Below is a small trained network, with its code and all its weights. Each question gives an input and a target symbol and asks what happens when units are switched off, that is, made to give their printed mean instead of their output.

import numpy as np


def w(rows, s, z=0):
    codes = np.array(rows[::2]) - 128.0
    scale = np.full(codes.shape[1], s)
    scale[-1] = z or s
    return codes * scale


def norm(h):
    return h / np.sqrt((h * h).mean(-1, keepdims=True) + 1e-5)


def f(y):
    return y / 2 * (1 + np.tanh(0.7978845608 * (y + 0.044715 * y**3)))


def softmax(a):
    e = np.exp(a - a.max(-1, keepdims=True))
    return e / e.sum(-1, keepdims=True)


def log_softmax(a):
    a = a - a.max(-1, keepdims=True)
    return a - np.log(np.exp(a).sum(-1, keepdims=True))


def net(x, mask):
    ids = ['δζθμξπστ'.index(c) for c in x.split()]
    T = len(ids)
    res = E[ids] + P[:T]
    u = 0
    for l in range(2):
        r = norm(res)
        for j in range(2):
            rows = slice(2 * j, 2 * j + 2)
            q, k, v = (r @ M[l][rows].T for M in (Q, K, V))
            z = softmax(np.where(np.tri(T) > 0, q @ k.T / 2**0.5, -1e9)) @ v
            o = O[l][rows]
            res = res + np.where(mask[u + j], z, o[:, -1]) @ o[:, :-1]
        u += 2
        y = f(norm(res) @ A[l][:, :-1].T + A[l][:, -1])
        res = res + np.where(mask[u : u + 8], y, B[l][:, -1]) @ B[l][:, :-1]
        u += 8
    return log_softmax(norm(res)[-1] @ U[:, :-1].T + U[:, -1])


Q, K, V, O, A, B = {}, {}, {}, {}, {}, {}
E = w([
[139,117,13],'δ',
[78,115,174],'ζ',
[64,61,155],'θ',
[164,198,136],'μ',
[157,133,115],'ξ',
[105,111,201],'π',
[189,117,176],'σ',
[34,126,2],'τ',
],0.0094)
P = w([
[82,149,5],'0',
[179,165,247],'1',
[147,97,9],'2',
[153,181,237],'3',
[152,100,3],'4',
[132,208,227],'5',
[178,113,3],'6',
[124,207,251],'7',
],0.0024)
Q[0] = w([
[140,133,148],'L0H1',
[253,178,46],'L0H1',
[139,125,108],'L0H2',
[83,188,134],'L0H2',
],0.0073)
K[0] = w([
[145,89,148],'L0H1',
[125,53,2],'L0H1',
[65,168,70],'L0H2',
[142,102,178],'L0H2',
],0.007)
V[0] = w([
[146,4,44],'L0H1',
[87,201,137],'L0H1',
[206,22,185],'L0H2',
[195,4,215],'L0H2',
],0.0038)
O[0] = w([
[175,243,80,99],'L0H1',
[38,101,121,111],'L0H1',
[88,152,134,221],'L0H2',
[252,112,100,254],'L0H2',
],0.0036,0.00089)
A[0] = w([
[90,75,82,71],'L0N1',
[181,206,81,126],'L0N2',
[185,186,130,31],'L0N3',
[143,85,141,108],'L0N4',
[172,81,77,200],'L0N5',
[106,100,171,110],'L0N6',
[70,165,138,126],'L0N7',
[67,105,2,248],'L0N8',
],0.0087,0.0017)
B[0] = w([
[252,203,108,145],'L0N1',
[129,9,118,212],'L0N2',
[244,88,102,166],'L0N3',
[87,117,109,145],'L0N4',
[33,181,89,166],'L0N5',
[122,110,57,174],'L0N6',
[100,23,221,140],'L0N7',
[193,178,230,253],'L0N8',
],0.0039,0.0035)
Q[1] = w([
[123,64,207],'L1H1',
[114,255,178],'L1H1',
[145,77,178],'L1H2',
[20,75,106],'L1H2',
],0.0047)
K[1] = w([
[135,159,55],'L1H1',
[254,50,188],'L1H1',
[161,104,130],'L1H2',
[188,142,120],'L1H2',
],0.0046)
V[1] = w([
[217,1,116],'L1H1',
[117,28,189],'L1H1',
[5,145,163],'L1H2',
[202,132,150],'L1H2',
],0.0039)
O[1] = w([
[119,45,121,248],'L1H1',
[140,3,193,226],'L1H1',
[38,163,124,73],'L1H2',
[155,199,132,193],'L1H2',
],0.0036,0.0013)
A[1] = w([
[112,191,213,130],'L1N1',
[41,70,155,254],'L1N2',
[77,46,20,139],'L1N3',
[218,107,162,138],'L1N4',
[160,86,2,53],'L1N5',
[109,104,102,87],'L1N6',
[111,121,137,89],'L1N7',
[223,160,21,193],'L1N8',
],0.0056,0.0037)
B[1] = w([
[214,77,147,153],'L1N1',
[141,181,19,252],'L1N2',
[232,105,52,137],'L1N3',
[186,185,107,202],'L1N4',
[121,18,131,128],'L1N5',
[154,75,91,108],'L1N6',
[120,104,115,113],'L1N7',
[4,164,64,233],'L1N8',
],0.0036,0.0037)
U = w([
[210,152,207,100],'δ',
[237,57,70,151],'ζ',
[70,11,78,163],'θ',
[60,205,46,207],'μ',
[59,123,181,9],'ξ',
[190,188,161,65],'π',
[98,255,183,72],'σ',
[121,107,243,255],'τ',
],0.007,0.0016)

Each question gives the input, a string of symbols that net reads in full, and the target symbol t.
The units are the heads (2 rows each of Q, K, V and O) and the neurons (one row each of A and B). Each row of codes is followed by its name. A weight is (code - 128) times the scale printed after its matrix; where a second scale follows, it is the last column's (O, A, B and U).
mask holds one flag per unit, layer by layer, with each layer's heads first. A switched-off unit (its flag False) gives its mean, the last column of its rows in O or B, instead of its output. The means were averaged over made-up inputs and are rounded, as every weight is.
A unit's drop is (log p(t) with every unit on - log p(t) with that unit switched off) / (log p(t) with every unit on - log p(t) with every unit switched off).
The circuit of an input: a set's keep is (log p(t) with only the set's units on - log p(t) with every unit switched off) / (log p(t) with every unit on - log p(t) with every unit switched off). Starting from the 12 units with the biggest drops (on a tie, the unit counted first), units are removed one at a time, each time the one whose removal leaves the highest keep (on an exact tie, the one counted first), for as long as the keep stays at least 0.8.
circuit, biggest first: the units of the circuit, biggest drop first
k most important neurons: the k neurons with the biggest drops, biggest first
top k neurons in layer l: the k neurons of layer l with the biggest drops, biggest first
which heads matter: for each layer, one digit per head in row order, 1 if its drop is at least 0.15 and else 0, layers parted by /
drop of u: that unit's drop, to one decimal
input ξ τ π σ μ τ ξ, target μ: which heads matter -> 01 / 10
input π μ μ σ ζ σ θ ξ, target ζ: circuit, biggest first -> L0N8; L0N2
input ζ θ θ ζ π σ ζ, target ζ: 2 most important neurons -> L1N8; L0N1
input τ δ π π σ σ ζ ξ, target ζ: circuit, biggest first -> L0N2; L0N8
input π σ μ π ξ δ π, target θ: which heads matter -> 10 / 00
input τ ζ π, target μ: circuit, biggest first -> L0N8; L1N2; L1H1
input μ σ δ σ σ π π, target ζ: which heads matter -> 00 / 00
input σ π ζ ζ π, target θ: which heads matter -> 10 / 10
input π π π σ μ, target ζ: circuit, biggest first -> L0N2
input δ ξ π σ π, target ζ: 3 most important neurons -> L0N8; L1N8; L1N3
input τ π θ τ σ, target μ: circuit, biggest first -> L0N8; L1N8; L1H1; L0N5
input τ ξ θ, target μ: circuit, biggest first -> L1H1; L0N8; L0N2; L0N1
input μ θ τ ξ ξ τ, target σ: 3 most important neurons -> L0N8; L0N1; L1N8
input σ μ σ σ ζ, target ζ: top 2 neurons in layer 1 -> L1N8; L1N2
input π τ ξ, target μ: 3 most important neurons -> L1N8; L0N8; L0N5
input σ π θ, target ζ: 2 most important neurons -> L0N1; L1N8
input μ μ τ δ π, target μ: top 3 neurons in layer 0 -> L0N8; L0N2; L0N6
input ζ δ π π σ σ θ, target ζ: top 3 neurons in layer 0 -> L0N1; L0N8; L0N2
input μ π τ μ τ π θ, target μ: top 3 neurons in layer 1 -> L1N2; L1N5; L1N1
input σ ζ σ μ σ ξ μ, target ζ: drop of L0N2 -> 0.8
